Here is a tiny trained network, its code and every weight. The questions are about switching its units off for an input and a target symbol, where a switched-off unit gives its printed mean instead of its output.

import numpy as np


def w(rows, s, z=0):
    codes = np.array(rows[::2]) - 128.0
    scale = np.full(codes.shape[1], s)
    scale[-1] = z or s
    return codes * scale


def norm(h):
    return h / np.sqrt((h * h).mean(-1, keepdims=True) + 1e-5)


def f(y):
    return np.maximum(y, 0)


def softmax(a):
    e = np.exp(a - a.max(-1, keepdims=True))
    return e / e.sum(-1, keepdims=True)


def log_softmax(a):
    a = a - a.max(-1, keepdims=True)
    return a - np.log(np.exp(a).sum(-1, keepdims=True))


def net(x, mask):
    ids = ['αβγδεζηθλξπτφψ'.index(c) for c in x.split()]
    T = len(ids)
    res = E[ids] + P[:T]
    u = 0
    for l in range(2):
        q, k, v = (norm(res) @ M[l].T for M in (Q, K, V))
        z = softmax(np.where(np.tri(T) > 0, q @ k.T / 4**0.5, -1e9)) @ v
        res = res + np.where(mask[u], z, O[l][:, -1]) @ O[l][:, :-1]
        u += 1
        y = f(norm(res) @ A[l][:, :-1].T + A[l][:, -1])
        res = res + np.where(mask[u : u + 16], y, B[l][:, -1]) @ B[l][:, :-1]
        u += 16
    return log_softmax(norm(res)[-1] @ U[:, :-1].T + U[:, -1])


Q, K, V, O, A, B = {}, {}, {}, {}, {}, {}
E = w([
[105,189,71,133,86,117,137,167,166],'α',
[103,119,199,91,115,180,214,110,134],'β',
[188,205,130,83,125,182,130,127,189],'γ',
[70,172,118,120,98,122,181,79,23],'δ',
[130,168,129,101,26,160,105,146,155],'ε',
[132,108,64,153,144,142,223,136,82],'ζ',
[77,125,106,119,152,126,120,116,140],'η',
[102,110,150,139,76,81,83,144,120],'θ',
[162,158,129,155,112,57,160,70,166],'λ',
[70,151,203,80,121,107,146,179,143],'ξ',
[159,174,122,94,109,97,146,123,149],'π',
[149,75,196,128,178,203,110,138,170],'τ',
[151,155,138,123,156,111,95,113,85],'φ',
[193,135,200,185,169,28,254,223,182],'ψ',
],0.0089)
P = w([
[161,40,157,11,49,176,179,82,29],'0',
[152,121,172,171,139,158,188,161,87],'1',
[148,104,148,4,82,113,109,144,98],'2',
[124,178,168,220,149,108,157,125,150],'3',
[131,127,145,31,86,97,52,123,194],'4',
[106,196,154,231,114,111,154,106,216],'5',
[126,124,135,32,99,109,73,109,165],'6',
],0.0036)
Q[0] = w([
[149,63,106,118,54,224,205,203,127],'0.h1',
[43,157,164,103,139,124,112,164,254],'0.h1',
[155,165,99,135,71,105,138,118,215],'0.h1',
[161,199,174,166,180,124,160,124,91],'0.h1',
],0.0076)
K[0] = w([
[86,113,138,163,67,204,238,166,131],'0.h1',
[125,160,142,117,146,114,44,177,254],'0.h1',
[176,206,106,158,75,101,135,120,182],'0.h1',
[214,128,186,89,161,136,109,180,70],'0.h1',
],0.0069)
V[0] = w([
[174,211,131,177,132,110,141,126,136],'0.h1',
[102,79,218,216,91,39,148,122,109],'0.h1',
[85,128,183,120,175,106,2,144,136],'0.h1',
[223,54,140,151,134,147,182,138,14],'0.h1',
],0.0026)
O[0] = w([
[160,137,146,73,139,72,170,128,185,23],'0.h1',
[70,160,152,162,27,106,158,136,139,1],'0.h1',
[154,51,137,119,33,134,142,135,116,172],'0.h1',
[119,152,102,172,106,85,49,70,252,19],'0.h1',
],0.0037,0.00093)
A[0] = w([
[190,89,64,68,82,113,224,130,164,93],'0.n1',
[93,147,86,91,103,101,119,163,192,120],'0.n2',
[127,179,143,107,73,122,79,160,184,116],'0.n3',
[161,96,147,150,146,104,82,179,82,128],'0.n4',
[126,74,135,192,170,192,167,119,157,102],'0.n5',
[232,149,174,159,151,129,196,190,34,23],'0.n6',
[138,110,107,27,88,78,105,163,58,57],'0.n7',
[206,159,152,202,165,104,164,163,155,51],'0.n8',
[153,88,117,212,137,198,122,135,122,89],'0.n9',
[87,3,97,79,147,216,131,92,89,38],'0.n10',
[131,90,115,230,117,170,120,140,136,121],'0.n11',
[114,113,69,82,124,146,82,189,152,3],'0.n12',
[125,134,77,112,97,121,129,145,120,123],'0.n13',
[143,112,150,213,126,69,159,137,116,91],'0.n14',
[132,192,109,181,110,188,100,116,114,73],'0.n15',
[163,77,108,44,182,121,88,88,132,110],'0.n16',
],0.0054,0.0028)
B[0] = w([
[125,127,185,177,90,154,168,252,109,179],'0.n1',
[154,58,174,129,145,167,131,101,105,163],'0.n2',
[184,147,110,161,155,148,137,138,49,168],'0.n3',
[123,125,155,111,30,147,180,105,111,156],'0.n4',
[195,154,180,88,161,150,121,114,87,173],'0.n5',
[110,43,162,121,43,107,239,116,134,154],'0.n6',
[142,75,153,172,202,177,112,57,231,235],'0.n7',
[80,37,138,172,145,97,39,110,112,171],'0.n8',
[110,128,181,101,174,150,59,179,119,143],'0.n9',
[85,180,47,155,155,37,116,163,164,253],'0.n10',
[124,138,197,90,95,149,46,178,97,153],'0.n11',
[2,110,132,138,86,134,120,117,105,153],'0.n12',
[124,113,118,130,165,127,171,123,104,156],'0.n13',
[94,113,81,131,125,201,55,157,112,166],'0.n14',
[121,92,121,164,175,68,153,103,104,143],'0.n15',
[122,211,91,165,76,183,154,115,159,218],'0.n16',
],0.0046)
Q[1] = w([
[185,161,144,43,99,163,145,177,179],'1.h1',
[98,128,163,112,155,171,91,104,162],'1.h1',
[76,208,121,157,212,166,102,73,137],'1.h1',
[254,141,94,125,88,138,123,129,88],'1.h1',
],0.0096)
K[1] = w([
[208,155,136,54,76,176,193,147,135],'1.h1',
[110,112,129,25,186,161,56,129,183],'1.h1',
[56,218,56,108,193,139,49,140,170],'1.h1',
[255,171,133,187,78,150,140,87,92],'1.h1',
],0.0077)
V[1] = w([
[131,84,155,130,72,180,77,220,171],'1.h1',
[121,142,71,129,104,74,122,184,85],'1.h1',
[169,169,86,252,92,56,27,131,62],'1.h1',
[206,138,116,108,225,70,120,112,99],'1.h1',
],0.0026)
O[1] = w([
[79,162,126,153,168,79,159,99,100,30],'1.h1',
[147,102,126,125,110,125,146,53,107,92],'1.h1',
[141,100,87,86,111,198,252,92,136,133],'1.h1',
[87,117,160,137,51,136,150,140,125,1],'1.h1',
],0.0036,0.00061)
A[1] = w([
[119,161,78,129,166,90,45,161,109,29],'1.n1',
[70,115,64,2,119,101,101,71,129,7],'1.n2',
[165,159,131,148,162,159,120,153,179,164],'1.n3',
[114,103,35,165,125,67,99,117,192,4],'1.n4',
[143,138,69,173,121,112,156,136,136,83],'1.n5',
[99,155,119,143,139,146,147,96,150,42],'1.n6',
[133,100,134,128,105,182,77,98,117,95],'1.n7',
[117,89,170,130,131,130,153,143,117,73],'1.n8',
[161,169,115,159,142,105,64,78,136,27],'1.n9',
[110,59,154,98,97,132,93,120,135,33],'1.n10',
[150,119,154,136,83,101,154,137,108,117],'1.n11',
[127,64,158,106,146,108,88,81,132,117],'1.n12',
[120,127,106,122,139,121,168,118,123,70],'1.n13',
[138,140,111,117,115,83,187,154,120,67],'1.n14',
[138,140,116,74,61,148,94,173,102,31],'1.n15',
[148,104,123,66,105,150,73,72,183,52],'1.n16',
],0.0079,0.0022)
B[1] = w([
[109,171,152,220,182,76,86,58,92,224],'1.n1',
[179,104,222,119,98,190,186,135,178,217],'1.n2',
[131,109,93,157,137,78,148,107,89,234],'1.n3',
[67,161,100,183,154,205,172,128,253,253],'1.n4',
[110,103,93,48,179,146,97,139,140,198],'1.n5',
[171,93,85,132,118,126,145,130,164,196],'1.n6',
[80,79,125,91,74,66,147,115,158,204],'1.n7',
[101,134,74,122,82,145,127,108,112,182],'1.n8',
[20,143,112,101,175,134,183,151,72,183],'1.n9',
[190,65,53,161,143,163,95,119,145,164],'1.n10',
[131,152,97,125,151,127,91,80,174,181],'1.n11',
[179,110,91,101,207,181,135,107,100,187],'1.n12',
[118,128,90,125,155,106,142,173,131,159],'1.n13',
[146,136,123,42,133,85,58,118,145,167],'1.n14',
[73,150,122,174,75,151,2,162,160,144],'1.n15',
[90,187,80,149,95,99,191,110,54,198],'1.n16',
],0.0056,0.0038)
U = w([
[164,126,236,82,106,195,211,77,115,223],'α',
[84,110,123,151,30,135,44,138,120,177],'β',
[142,80,213,58,185,196,65,133,116,201],'γ',
[39,152,218,50,98,116,137,173,122,183],'δ',
[255,143,143,178,184,106,223,130,124,10],'ε',
[104,87,128,183,119,212,182,217,53,118],'ζ',
[90,152,99,166,154,180,148,119,246,111],'η',
[198,37,64,159,120,146,96,54,117,66],'θ',
[127,129,54,37,180,96,138,211,118,55],'λ',
[83,180,76,127,50,76,215,78,64,6],'ξ',
[176,157,145,62,108,65,85,60,189,211],'π',
[189,231,104,115,107,225,97,136,96,204],'τ',
[92,168,167,187,192,70,54,88,85,88],'φ',
[131,43,174,151,103,39,175,171,145,204],'ψ',
],0.0079,0.0017)

Each question gives the input, a string of symbols that net reads in full, and the target symbol t.
The units are the heads (4 rows each of Q, K, V and O) and the neurons (one row each of A and B). Each row of codes is followed by its name. A weight is (code - 128) times the scale printed after its matrix; where a second scale follows, it is the last column's (O, A, B and U).
mask holds one flag per unit, layer by layer, with each layer's heads first. A switched-off unit (its flag False) gives its mean, the last column of its rows in O or B, instead of its output. The means were averaged over made-up inputs and are rounded, as every weight is.
A unit's drop is (log p(t) with every unit on - log p(t) with that unit switched off) / (log p(t) with every unit on - log p(t) with every unit switched off).
The circuit of an input: a set's keep is (log p(t) with only the set's units on - log p(t) with every unit switched off) / (log p(t) with every unit on - log p(t) with every unit switched off). Starting from the 12 units with the biggest drops (on a tie, the unit counted first), units are removed one at a time, each time the one whose removal leaves the highest keep (on an exact tie, the one counted first), for as long as the keep stays at least 0.8.
units of the circuit, in order: the units of the circuit, biggest drop first
top k neurons: the k neurons with the biggest drops, biggest first
k most important neurons of layer l: the k neurons of layer l with the biggest drops, biggest first
drop of u: that unit's drop, to one decimal
input η ζ φ η η β, target α: top 2 neurons -> 0.n10, 1.n4
input η φ λ η, target θ: units of the circuit, in order -> 0.n10, 1.n4, 1.n6, 1.h1
input φ φ γ γ, target ε: units of the circuit, in order -> 0.h1, 1.n3, 1.n4
input ζ η η η β, target δ: units of the circuit, in order -> 1.h1, 1.n4, 0.n7
input η ζ δ η, target ζ: units of the circuit, in order -> 0.n10, 0.h1, 1.n4, 1.n1
input γ λ α, target ζ: units of the circuit, in order -> 0.n2, 0.n1, 0.n3
input η η η φ τ, target φ: 2 most important neurons of layer 0 -> 0.n7, 0.n10
input η α λ ζ, target ζ: 3 most important neurons of layer 0 -> 0.n10, 0.n6, 0.n7
input η τ φ η λ η λ, target π: 3 most important neurons of layer 0 -> 0.n1, 0.n10, 0.n7
input η ε α, target ζ: top 2 neurons -> 0.n2, 0.n1
input η η ψ η β ζ φ, target ξ: top neuron -> 1.n16
input ψ η ξ, target γ: top 2 neurons -> 0.n10, 0.n7
input ζ δ η φ, target θ: top 3 neurons -> 0.n6, 0.n8, 0.n10
input φ φ π, target ε: top 2 neurons -> 0.n7, 0.n1
input ε φ η π, target π: top 3 neurons -> 0.n7, 1.n14, 0.n10
input η ξ η φ ζ η, target θ: 2 most important neurons of layer 0 -> 0.n10, 0.n1
input φ η ζ α η λ τ, target φ: top neuron -> 0.n10
input ζ η λ, target π: 2 most important neurons of layer 0 -> 0.n1, 0.n10
input η λ η ξ, target δ: 2 most important neurons of layer 0 -> 0.n7, 0.n10
input η λ η π, target π: top neuron -> 1.n14
input β φ η η, target φ: top 2 neurons -> 0.n7, 1.n1
input η η ζ ψ, target ψ: 2 most important neurons of layer 1 -> 1.n4, 1.n1
input φ φ δ, target α: drop of 1.n2 -> 0.5
input β η ζ η, target ζ: drop of 1.n1 -> 0.2
input η η θ ψ η φ, target θ: drop of 0.n10 -> 0.4
input ζ φ η η π, target ε: drop of 0.n7 -> 0.8
input α η η ε θ θ, target β: top neuron -> 0.n10
